Each row was made from one path, in order. Every step used is in the known rows, and no mark comes twice. Write each row's path.
Known rows
T -> Y -> U -> B: [-1.31 -0.95 -0.85 -0.50  1.18  1.66 -0.63 -3.34 -1.38 -2.60  0.96 -1.48
 -1.88  0.03 -2.01  0.90  0.37 -1.24 -0.64 -0.37  1.67 -2.98 -0.35 -1.00
 -2.54  1.11  0.30  1.68  1.64  1.65  3.07  1.72  1.09 -3.77  2.57 -2.01
  4.83  0.75  1.11 -1.29  1.49  1.37  0.48  2.48]
B -> S -> P -> T -> N: [ 0.28  0.43 -0.36 -3.82 -2.67  0.70  0.34  1.78  0.73  0.83  2.42  0.32
 -0.97  0.28 -2.76 -5.05  1.17 -0.90  0.49 -1.12 -0.57 -1.23  0.40  0.55
  7.03  1.46  1.29  1.02 -0.84  1.81  0.73  1.27  0.01 -2.34  2.42 -2.10
  5.24 -1.17 -0.15  2.99 -0.18 -1.51  1.33  1.98]
T -> N -> Y -> U: [-1.34 -1.41 -0.77 -0.83  0.30  1.47  0.57 -0.15  0.44 -0.46  0.56  3.69
 -1.72 -1.15  1.68 -2.12  1.94  0.28 -0.10 -0.31 -0.48 -1.70 -2.87 -2.29
  2.93  2.65 -0.92  1.01  0.90  2.13  2.30 -0.63 -2.98 -2.63  1.48 -1.24
  5.07 -1.37  1.09 -1.62  1.18  0.26  2.84  4.80]
H -> P -> U -> B -> S: [ 0.45  1.34 -1.13  0.31  1.34  2.27 -2.41 -2.20  0.29 -2.90  2.07 -5.65
 -0.76  2.13 -2.83 -2.79  2.68 -0.62 -0.20  0.64  0.51  1.80 -1.39 -1.18
  1.21  1.71  2.55 -0.52  1.85  2.04  0.54  0.86  0.82 -2.15 -0.01 -4.13
  4.30 -1.77  1.30  0.80  1.53  0.61 -0.39 -1.40]
P -> T -> B -> S: [-1.57  0.55  0.22 -3.35 -1.30  0.76  0.62 -0.86  0.25 -0.48  1.91 -2.51
 -0.57 -0.30 -5.46 -3.11  2.11 -2.86  1.02 -1.58  1.64 -2.98  0.39 -2.12
  3.68  3.13  2.08  0.62  0.99  1.74 -0.37  1.23  1.43  0.24  6.16 -3.69
  4.95 -0.09  0.66  3.16  0.44 -0.72 -0.20 -0.50]
H -> B -> N -> Y -> U -> P: [-1.95 -0.41 -2.11  5.82  4.69  2.11  0.33 -1.72  0.19 -4.61 -0.73  0.52
  0.04 -1.66  2.95  0.84 -0.40  0.61 -1.02  0.76  0.31  1.40 -1.06 -0.43
  2.92  1.52  0.29 -0.79  3.33  3.04  1.27 -2.11 -2.84 -3.76 -1.77  0.54
  2.28  0.07  0.08 -4.02  2.85 -0.05  2.60  2.18]
T -> Y -> U -> P: [-1.75 -0.20 -0.50  0.07  2.27  0.34 -0.39 -3.48 -3.48 -1.33  0.70  0.80
 -2.47 -0.67 -1.27  2.15 -2.12 -0.21 -0.51 -0.01  0.10 -1.96  2.38 -0.12
 -0.60 -0.87  0.09  0.56  2.17  2.56  1.64  0.98 -0.06 -2.96  1.09  0.64
  3.87 -2.11  1.48 -1.46  1.64  0.65  0.54  2.98]
T -> P -> S -> N: [-1.55  2.61 -1.43 -1.40 -1.94  0.58  1.48  0.75 -0.18 -1.70  2.32  1.23
 -0.50  2.38 -1.81 -3.60 -0.42 -3.57  0.19 -1.03 -0.77 -2.37 -0.23 -0.68
  4.88  0.93 -1.52  1.78  0.53  2.70  1.85  0.28 -1.49 -0.61  0.99 -0.23
  4.81  0.68  0.81  2.52  1.16 -0.24  0.79  3.74]
U -> P -> T -> N: [ 0.12  0.27 -0.09 -1.70  2.37  0.53  0.18  0.53  0.39  0.58  1.22  2.43
 -1.16  0.45 -1.97 -1.48  0.14 -0.92  0.72 -0.32 -1.25 -0.91 -0.19  1.20
  4.25  1.92 -0.04  0.67 -0.70  2.96  1.38  1.93 -0.88 -0.36  3.63 -0.07
  2.97 -2.92  1.96  3.84  1.19  0.41  2.93  1.56]
H -> P -> U -> B: [ 1.70  0.55 -1.60  2.22  4.21  2.36 -1.74 -3.38  0.60 -3.24  2.23 -2.74
 -1.53  2.56 -2.91 -1.41  2.18 -0.99  0.23  0.78  0.12  0.45 -1.91 -1.71
  0.07  2.95  0.48  0.08  2.20  2.85  2.31  2.48  0.33 -1.14  0.31 -3.01
  3.17 -2.61  1.94  0.46  1.20  0.94  1.18  0.75]
Y -> U -> B -> H -> P -> T -> N: [-0.45 -0.67  0.41 -0.39  1.89  3.82  0.70 -1.75  0.52 -2.20  0.77 -4.94
 -3.76  1.67 -0.63  0.34  2.53 -0.49  0.88 -0.55 -0.02  2.01 -2.10 -1.76
  2.52  3.71  0.14  0.62  0.18  2.20  1.05  1.21  0.54 -1.26 -1.02 -3.06
  0.43 -4.05  0.51  1.20  2.24  1.97  2.09 -2.80]
N -> B -> S -> P: [ 0.76  1.62 -3.08  3.71  1.21  1.16 -0.77 -1.22  0.27 -1.07  1.88  0.68
 -1.38 -0.18 -1.76 -4.80  0.69 -1.39  0.43 -0.20  1.06 -1.82  2.28 -1.60
  7.90  0.49  0.69  2.15  0.53  2.77  1.47  0.46  1.07 -4.75  2.07 -4.20
  4.59  1.32  0.75  0.54 -2.20 -1.64 -1.12  5.13]
H -> U -> B -> N: [-0.21  0.61 -2.37  3.06  2.18  4.61 -0.44 -1.05  1.99 -3.30  1.62 -0.31
  1.71  0.96 -0.12 -0.85  0.98  2.73 -0.41 -0.52  0.72 -4.31 -4.22 -0.77
  2.09  0.92 -1.24  0.77  1.08  1.27  1.46  1.08  1.32 -1.72  1.04 -2.14
  3.94  3.40  0.11  0.41  0.75 -1.26  1.16  1.47]
S -> H -> B -> N -> Y -> U -> P -> T: [-2.36 -1.30 -1.71  5.02  4.64  1.76 -0.01 -2.18 -1.12 -4.04  1.15 -1.92
 -0.02 -1.45  1.71  1.00  0.99  0.63  0.01  0.56  1.18  1.98 -0.92 -0.35
  2.73  1.94  2.50 -0.95  3.53  3.18  1.85 -1.19 -3.36 -1.56 -0.28 -0.97
  0.42 -2.73 -1.79 -1.51  3.39 -2.75  3.03 -0.97]
Y -> U -> B -> P: [-1.51 -0.36 -2.55  3.32  4.03  2.49  0.00 -2.19 -0.43 -2.42  0.87 -0.71
 -0.30  0.30 -1.34 -0.83  1.95 -1.28 -0.67 -0.53  0.71 -2.89 -0.67 -0.55
  2.01  2.17  0.40  1.20  1.15  1.31  1.49  1.34  1.60 -2.53  2.95 -2.13
  3.23 -1.33  0.57 -1.02  1.00  1.35  1.08  2.06]
P -> S -> N -> B -> H -> U: [-1.94  2.39 -1.53  5.42  0.23  4.17 -0.24 -1.79  1.46 -2.40  2.71 -3.84
 -3.33  1.89  0.52 -1.39  2.15 -2.17  0.68 -0.29  1.07  0.42 -1.73 -3.10
  6.93  1.28 -2.26  1.25 -0.57  3.69  0.47 -2.38  0.96 -1.69 -0.85 -3.88
  2.49  0.82  0.25  3.69  0.45 -1.45 -0.81  2.82]
T -> U -> B -> H: [-2.90  1.03 -2.53  0.02  1.50  4.17 -0.19 -1.90 -1.09 -0.98  1.58 -2.55
 -0.89  0.48 -1.77  2.87  0.46 -2.72  1.91 -0.23  2.75 -4.31 -0.84 -2.82
  1.99  2.39  0.31  0.45  1.57  0.75  0.89  1.86  2.32 -1.96  1.70 -1.48
  4.07 -0.27  0.93  2.73  2.65  1.24  0.74  2.42]
B -> N -> Y -> U -> P -> S: [-1.11  0.21 -0.39  2.46  1.81  0.58 -0.66 -0.71 -1.47 -3.96  0.40 -0.65
  0.68 -0.45  2.62 -0.19  0.72  0.22 -2.06  0.62  0.18  1.65 -1.41  0.96
  3.92  0.83  0.51 -1.10  2.03  2.48  2.06 -2.79 -3.77 -2.99  0.49  0.84
  3.35 -1.01  0.85 -1.87  3.40 -1.44  0.66  3.55]
S -> N -> B -> H -> P -> U: [-0.80  2.23 -3.10  5.68  4.11  2.93 -0.01 -3.40  0.41 -2.24  1.63 -3.32
 -2.98  1.84  2.74 -0.39  2.15 -0.93  1.61 -0.11  0.39  2.00 -1.54 -2.74
  3.83 -0.08 -1.51  0.78  0.89  4.48  0.32 -0.10  0.49 -1.66 -2.73 -2.80
  1.02 -2.83  1.19  2.53  0.48  0.46 -0.67  3.75]
U -> P -> T -> N -> Y: [ 0.21 -0.72 -0.39  1.01  1.40  0.36 -1.95  0.74  0.40  0.76  1.11  2.34
 -0.92 -0.67 -0.22 -1.23  1.11 -0.59  0.67  0.49 -0.34  0.79 -0.76  1.06
  4.59  2.21  1.29 -0.02  0.09  2.94  1.82  0.53 -3.25 -0.80  3.17  0.76
  3.42 -3.25  2.83  2.25  1.85 -0.86  3.99  2.06]
P -> S -> N -> Y -> U: [-1.61 -0.45 -1.15  1.22 -1.51  0.73  1.09 -0.73  0.10 -2.53  2.23 -0.61
 -1.18  0.48  0.94 -3.18  3.31 -2.55 -0.57  0.11 -0.04  0.87 -3.21 -1.55
  2.47  2.29 -1.18  0.73  1.75  2.87  2.82 -2.11 -3.84 -2.57  1.10 -2.14
  5.27 -0.75  0.17 -0.63  2.25 -1.84  0.92  3.58]
T -> N -> Y -> U -> P -> S: [-1.21 -0.33  1.26 -1.13  0.68  0.15 -0.50 -0.01 -0.87 -2.43  0.57  0.35
 -2.14  0.39  0.86 -1.37  1.42 -1.34 -1.16  1.06 -1.28  3.19 -0.36 -0.68
  4.76  2.41  0.35 -0.58 -0.19  2.72  2.45 -2.03 -4.08 -2.43 -0.48 -0.22
  4.26 -2.77  2.08 -0.62  3.79  1.35  2.51  2.84]
N -> B -> P -> T -> U: [-0.75  1.65 -2.07  5.68  4.59  1.91 -3.22 -1.17 -1.17 -0.67  1.55  0.15
 -3.38 -0.95 -2.42 -0.60  1.41 -1.91  1.15 -0.73  1.20 -2.82  0.97 -1.50
  5.95  0.60 -0.25  1.50  1.05  2.96  1.30  0.62  2.90 -0.30  5.31 -0.88
  3.02 -3.25 -0.50  1.94 -1.65 -0.09 -0.54  2.22]
H -> U -> P -> B -> S -> N -> Y: [-1.54  0.95 -2.30  4.84 -0.63  2.99 -1.54 -0.01  0.85 -1.84  2.15 -4.79
  0.17  0.34  0.40 -3.29  2.07  0.00  0.91  1.74 -0.48  3.88 -2.83 -0.82
  4.26 -1.54  1.24 -1.05  1.19  1.42 -0.28 -0.35 -2.24 -2.46 -1.91 -2.34
  4.11  0.01  1.82 -0.56  3.60 -1.22  1.85 -2.22]
B -> S -> U -> P -> T -> N -> Y: [-1.27 -0.13 -1.34 -0.95 -2.57  0.21 -2.64  0.88 -1.35  0.78  1.88 -0.92
 -1.34 -1.01 -0.87 -2.26  1.53  0.60  0.48  1.06 -1.09  3.26  0.10  1.44
  5.68  0.66  3.87 -1.40 -0.87  2.26  0.51  0.89 -2.03 -1.50 -0.22 -0.48
  5.22 -2.43  1.21  0.09  3.34 -1.66  1.82 -0.20]
B -> H -> Y -> U -> P -> S: [-2.47  1.24  1.02  2.53  1.03  2.74 -0.46 -3.66 -2.31 -2.21  1.59 -5.08
 -4.23  1.31 -1.01  2.67 -0.55 -3.90 -0.04  0.38  0.97  0.57  3.10 -1.51
  2.71  2.79  1.46 -1.19  0.97  3.39  0.96 -1.52 -2.23 -2.28 -0.77  0.97
 -0.21 -5.16  0.74 -0.50  2.62 -1.43 -1.19  1.64]
T -> N -> Y -> U -> B -> S -> P: [-0.83 -1.45 -1.08 -1.60 -1.29  1.36 -0.40  0.54  0.14 -2.40  0.83 -1.98
 -0.08  0.61  1.12 -3.70  2.96  0.48 -0.26  0.63 -0.30  2.29 -0.76 -1.48
  4.56  1.15  2.30  0.29 -0.41  0.74  2.26  0.35 -1.54 -5.41 -2.58 -3.08
  6.32  0.61  0.64 -2.09  2.95  1.32  1.99  1.76]
P -> T -> Y -> U -> B: [-0.47 -1.73  0.31 -0.46  1.53  1.01 -1.92 -2.99 -1.25 -2.08  1.53 -3.48
 -2.66  0.34 -3.50  0.61  1.32 -2.02 -0.39 -0.62  1.80 -1.11 -0.66  0.11
 -2.67  1.81  1.11  1.48  1.66  2.34  3.32  2.28  1.32 -2.51  4.50 -1.88
  3.99 -1.42  0.16  0.21  1.31  0.34  0.51 -0.27]
H -> Y -> U -> P -> B: [-0.21  0.23 -0.43  4.02  4.40  2.57  0.14 -3.44 -0.66 -2.79  1.01 -2.98
 -3.63  0.77 -2.20 -0.33 -0.15 -2.99  0.77  1.09 -0.45  0.10  0.68 -1.72
  0.05  1.78  0.33 -0.12  1.51  2.90  2.86  2.36 -2.29 -2.76  0.90 -0.05
 -0.09 -4.06  1.39 -3.60  1.68  0.53  0.24  0.61]
Y -> U -> P -> B: [-0.31 -0.19 -1.34  1.92  5.50  1.40  1.39 -2.55 -0.83 -2.59  0.66 -1.23
 -1.83  0.46 -2.35 -1.28  0.19 -2.64  0.22  0.91 -0.55  0.63 -0.78 -0.80
  1.82  1.78 -0.58  0.42  1.93  2.28  2.35  2.60 -0.73 -2.85  2.41 -1.77
  1.80 -2.84  1.83 -1.56  2.41  2.13  1.48  1.15]
Y -> U -> P -> S -> H: [-2.05  0.48 -0.39 -0.88  2.38  0.58  1.58 -2.95 -3.07 -2.69  2.77 -1.08
 -1.47  1.23 -2.60 -0.56  0.60 -2.08 -0.25  0.64  0.03 -0.40  1.51 -1.52
  3.44  2.30  1.04  0.10  1.81  2.51  2.54 -0.10 -2.05 -1.11  1.31 -3.00
  2.37 -3.62  0.01  1.07  3.08 -1.45  0.67  1.44]

Write each row's path
[ 1.49 -1.97  0.43  1.68  1.63  2.34 -1.62 -1.07  1.26 -2.85  0.91 -2.34
 -3.23  0.78 -0.50 -2.14  3.93  0.49  0.25  0.71 -0.73  3.54 -3.29 -1.74
  1.85  3.80  0.57  0.70  1.12  2.49  3.28  0.61 -2.43 -1.41 -0.36 -2.91
  2.48 -3.42  1.16 -1.92  1.80  0.68  3.33 -2.80] : H -> P -> T -> N -> Y -> U -> B
[-2.42 -0.59 -1.59  4.20  0.86  1.93 -1.80 -2.17 -1.69 -3.63  2.67 -3.86
 -0.14  0.03 -0.61 -0.98  4.11 -2.42 -1.14  0.79  2.51  0.02 -0.42 -1.43
  3.72  3.53  3.56  0.05  1.41  0.96  2.67 -1.66 -2.20 -1.82  2.09 -3.22
  3.03 -2.32  0.43 -0.90  3.27 -1.55  1.66  1.70] : N -> Y -> U -> B -> P -> S -> H
[-1.06 -0.46 -2.16  2.00  1.81  0.34 -0.39 -1.75 -1.87 -2.82  1.34 -0.64
  0.87 -0.92 -0.59  0.98  0.88  1.34  0.99  0.49  0.06  0.27 -0.16 -0.07
  3.62  0.80  2.21 -1.74  0.82  2.39  1.37  2.65 -1.15  0.65 -0.30  1.29
  3.42 -0.21  1.26 -1.38  4.00 -1.41  1.42  1.77] : S -> U -> P -> T -> B -> N -> Y
[-1.45 -1.01 -1.25  4.30  0.49  3.98 -3.63 -0.13  0.64 -0.76  3.20 -2.21
 -0.55  0.06 -0.43 -1.08  4.15  1.79  0.80  0.26  1.06 -0.58 -2.26 -1.25
  4.99  2.28  3.13 -0.01 -0.47  0.88  1.31  0.34 -0.80  1.01  0.82 -2.41
  2.71 -2.51  0.28  2.04  2.09 -2.19  4.45 -1.68] : S -> H -> U -> B -> P -> T -> N -> Y
[-2.12  0.14  0.91 -0.10  2.04  0.22  1.12 -1.50 -1.70 -5.65 -0.15 -2.24
  0.75  0.02  1.21  0.51  1.24 -0.21 -1.10  0.32  0.30  1.56  0.01 -1.69
  3.79  1.35  0.79 -1.57  1.24  1.94  1.40 -1.90 -2.75 -1.37 -0.81  0.36
  3.61  0.31  1.49 -1.92  4.83  1.26  0.55  2.69] : T -> B -> N -> Y -> U -> P -> S
[-0.53  0.86 -0.58  0.16 -3.24  2.39 -2.68 -2.73 -1.67 -1.64  3.45 -6.60
 -1.70 -0.25 -4.34 -0.86  1.61 -0.32  0.49 -0.06  2.91 -1.20  1.03 -0.40
  0.46  0.65  4.69  1.01  2.07  0.91  1.18  0.78  0.22 -1.16  2.44 -4.85
  2.64 -1.29  0.32  1.58  0.89 -3.17  0.11 -4.10] : U -> B -> S -> H -> P -> T -> Y
[-0.44  0.64 -2.43  2.68 -0.67  1.91 -2.42 -1.11  0.86 -3.18  2.22 -6.12
  0.59  1.87  1.34 -3.27  4.56  0.15  0.38  1.23  0.17  4.54 -3.60 -1.05
  0.85 -0.09  2.49 -0.88  1.73  2.09  0.73 -0.39 -2.04 -2.55 -2.90 -3.44
  5.20 -0.93  1.53  0.07  3.31 -0.43  0.65 -1.13] : H -> P -> U -> B -> S -> N -> Y
[-0.84  1.32 -1.58  2.76  0.03 -0.23 -4.53 -2.67 -3.31 -0.79  1.74 -3.66
 -3.95 -1.04 -2.98 -0.15 -0.38 -0.53  0.16  0.82  0.82  2.20  3.92  1.41
  3.64 -2.15  3.59  0.26 -0.36  3.63  1.24  1.41  2.08 -2.92  1.41 -1.61
  4.07 -0.95  0.78 -0.02  0.88 -1.21 -2.27  0.25] : N -> B -> S -> U -> P -> T -> Y
[-0.67  1.32 -2.09  5.41 -2.47  3.75 -0.55 -1.49  1.45 -3.23  2.55 -6.03
 -0.89  1.33  1.03 -0.54  3.32 -3.13  0.45  1.03  2.03  2.64 -2.68 -1.50
  4.13  3.33  0.84  0.07  1.19  2.00  1.20 -1.99 -3.02 -2.10 -2.06 -2.71
  2.20 -0.19  2.71  1.22  3.33 -1.70  1.89  0.87] : U -> B -> H -> P -> S -> N -> Y
[-3.18  1.32 -0.57  1.14  3.29  2.03  2.77 -2.13 -1.07 -6.17  1.24 -2.54
 -0.16  0.35  0.11  0.21 -0.14 -1.27 -1.33  0.36  0.35  0.84  0.26 -0.92
  4.00  2.27  0.76 -0.58  2.09  2.74  1.63 -2.24 -1.95 -2.21 -1.51 -2.13
  1.08 -0.21 -1.86 -0.52  3.93 -0.56  1.14  0.85] : Y -> U -> P -> S -> H -> B -> N
[-2.63  1.81 -0.58  4.96  0.41  3.28  0.70 -2.97  0.20 -3.27  1.58 -5.52
 -4.89  1.69  2.29 -0.33  2.41 -4.05  0.68 -0.49  1.22  0.73  0.27 -3.40
  3.37  1.55 -1.13  1.25 -0.75  4.46  2.03 -2.38 -1.49 -3.32 -1.10 -2.09
  0.35 -1.66 -0.57  0.24  0.73 -1.08 -2.96  3.72] : P -> S -> N -> B -> H -> Y -> U
[-2.86  0.55  0.07  1.53 -1.98  2.62  2.79 -3.08 -0.80 -4.49  1.60 -5.88
 -3.06  1.04  0.90  0.27  3.16 -2.49  0.93  0.03  0.65  2.93 -0.82 -5.50
  4.13  3.07 -0.44 -0.61  1.89  2.26  0.12 -2.48 -2.62 -0.30 -4.42 -2.57
  2.23 -1.89  1.21 -1.20  4.08  0.34  0.76  0.34] : T -> B -> H -> P -> S -> N -> Y -> U
[-2.47  0.20 -1.01 -0.13 -0.98 -0.31  0.24  0.05 -0.52 -1.17  1.54 -3.72
  1.24  0.05 -0.84 -1.96  2.82 -1.38  1.81  0.10  0.34  2.24  0.32 -0.80
  3.58 -0.24  2.93 -0.86  0.50  2.12 -0.64  0.54 -1.73 -0.08  1.13 -1.59
  4.72 -0.62  1.94  2.62  3.84 -0.65  1.25 -1.57] : U -> P -> T -> B -> S -> N -> Y
[-3.31 -1.42 -0.82  3.43  1.65  2.54 -0.32 -0.62  0.18 -1.79  1.55 -0.63
 -2.80 -2.00  0.36 -1.13  3.02 -1.30  0.10 -0.28  0.76  0.69 -0.65 -1.91
  5.05  4.08  2.49  0.21  1.18  2.36  1.07 -1.82 -2.39 -0.51  0.73 -1.87
  1.58 -4.24 -1.69 -0.88  1.88 -0.72  4.54  0.01] : S -> H -> B -> P -> T -> N -> Y -> U
[-3.07 -0.57 -2.97  4.70  2.78  2.28  1.55 -1.89 -0.87 -1.93  0.61 -4.37
 -0.62 -0.13  3.55  1.03  1.63 -2.61  1.36  1.06  0.73  3.64 -2.35 -0.95
  2.48  0.28  0.32 -0.71  1.55  1.96  0.72  0.51 -2.90 -3.47 -1.67 -0.36
  1.06 -2.92  2.23 -0.82  5.16  1.05  2.32  1.88] : S -> N -> Y -> U -> P -> B -> H
[ 1.03  1.80 -1.29  1.26 -1.10  2.09 -1.65 -0.67  0.56 -1.27  1.79 -1.81
 -5.12 -0.03 -2.18 -4.82  2.50  1.05  0.80  0.20 -1.49  2.51 -0.14 -1.47
  7.36  1.15  0.88  1.17 -1.29  3.55  1.14  0.75  0.87 -1.33 -0.72 -4.84
  3.03 -1.37 -0.15 -0.52 -0.88 -0.72 -0.85 -1.20] : H -> P -> T -> N -> B -> S -> U
[-2.54  3.26 -1.38  4.49  0.14  3.62 -1.12 -1.05 -0.11 -2.63  2.08 -3.33
 -3.65  3.09  0.47 -1.11 -0.04 -2.08  0.99 -0.61  0.17  0.90  0.58 -3.39
  8.10 -0.12 -1.86  1.37 -0.35  3.67  0.41 -1.68  1.08 -0.78 -3.39 -1.78
  2.19  0.37  0.21  3.05  0.93  0.13 -0.60  1.80] : T -> P -> S -> N -> B -> H -> U
[-1.70 -0.70 -3.26  5.61  0.91  4.02  0.96 -3.03  0.06 -3.06  1.27 -4.65
 -1.27  0.79  3.24  0.80  3.16 -0.04  1.24  0.62  0.94  2.28 -3.14 -2.85
  1.27  1.57 -0.09  0.36  2.41  1.93  1.16 -0.24 -2.13 -2.90 -4.15 -2.84
  1.65 -1.68  1.33 -1.94  3.27 -0.37  2.03 -0.31] : S -> N -> Y -> U -> B -> H -> P
[-2.94  0.48 -2.18  0.42 -1.69  1.10  0.35  0.82 -0.81 -2.20  0.62 -3.43
 -0.43  0.43  1.49 -4.50  1.66 -1.97  0.59 -0.08 -0.36  2.45 -2.31 -1.79
  3.36 -1.13  1.04  0.53  1.85  1.17  1.09  0.14 -2.58 -3.30 -1.13 -1.49
  4.53 -0.26  0.30 -2.72  3.17  1.27  0.76 -0.16] : T -> P -> B -> S -> N -> Y -> U
[-2.25  1.51 -1.63  4.93  1.10  2.19 -0.15 -0.95  0.19 -4.67  1.85 -1.31
  1.24 -1.19  1.01  0.05  0.28 -1.70 -1.04  1.23  2.20  0.56 -0.01 -0.12
  5.72  2.97  2.63 -1.00  2.24  2.48  1.58 -3.47 -4.47 -2.06 -0.20 -0.90
  1.82  0.84  0.51  0.05  3.65 -2.96  2.90  2.81] : U -> P -> S -> H -> B -> N -> Y
[-2.88  0.24  1.31 -3.12 -0.65  1.58 -0.01 -0.89 -2.40 -0.52  2.10 -3.90
 -2.72  0.71 -0.61 -0.91  1.44  0.58  1.24 -0.24 -0.88  0.62  2.08 -1.15
  2.30 -0.07  3.84 -0.65 -0.62  2.37  0.87  0.32 -2.59 -0.81 -0.51 -1.66
  1.01 -5.57 -1.54  0.77  2.58 -1.95 -0.15 -3.13] : B -> S -> H -> Y -> U -> P -> T -> N
[-0.23  1.37  0.68  1.69  2.30  2.16 -3.22  0.33  0.76 -0.85  1.03 -2.44
 -3.26  1.04 -1.20 -3.02  1.53  1.74  0.62  0.25 -1.36  3.28  0.50 -0.82
  7.49 -0.76  0.85  0.40 -1.76  3.50 -0.07 -0.62  1.41 -1.28  0.24 -3.41
  3.18 -1.56  0.48  3.12  0.33  0.50  0.19 -2.86] : H -> U -> P -> T -> N -> B -> S
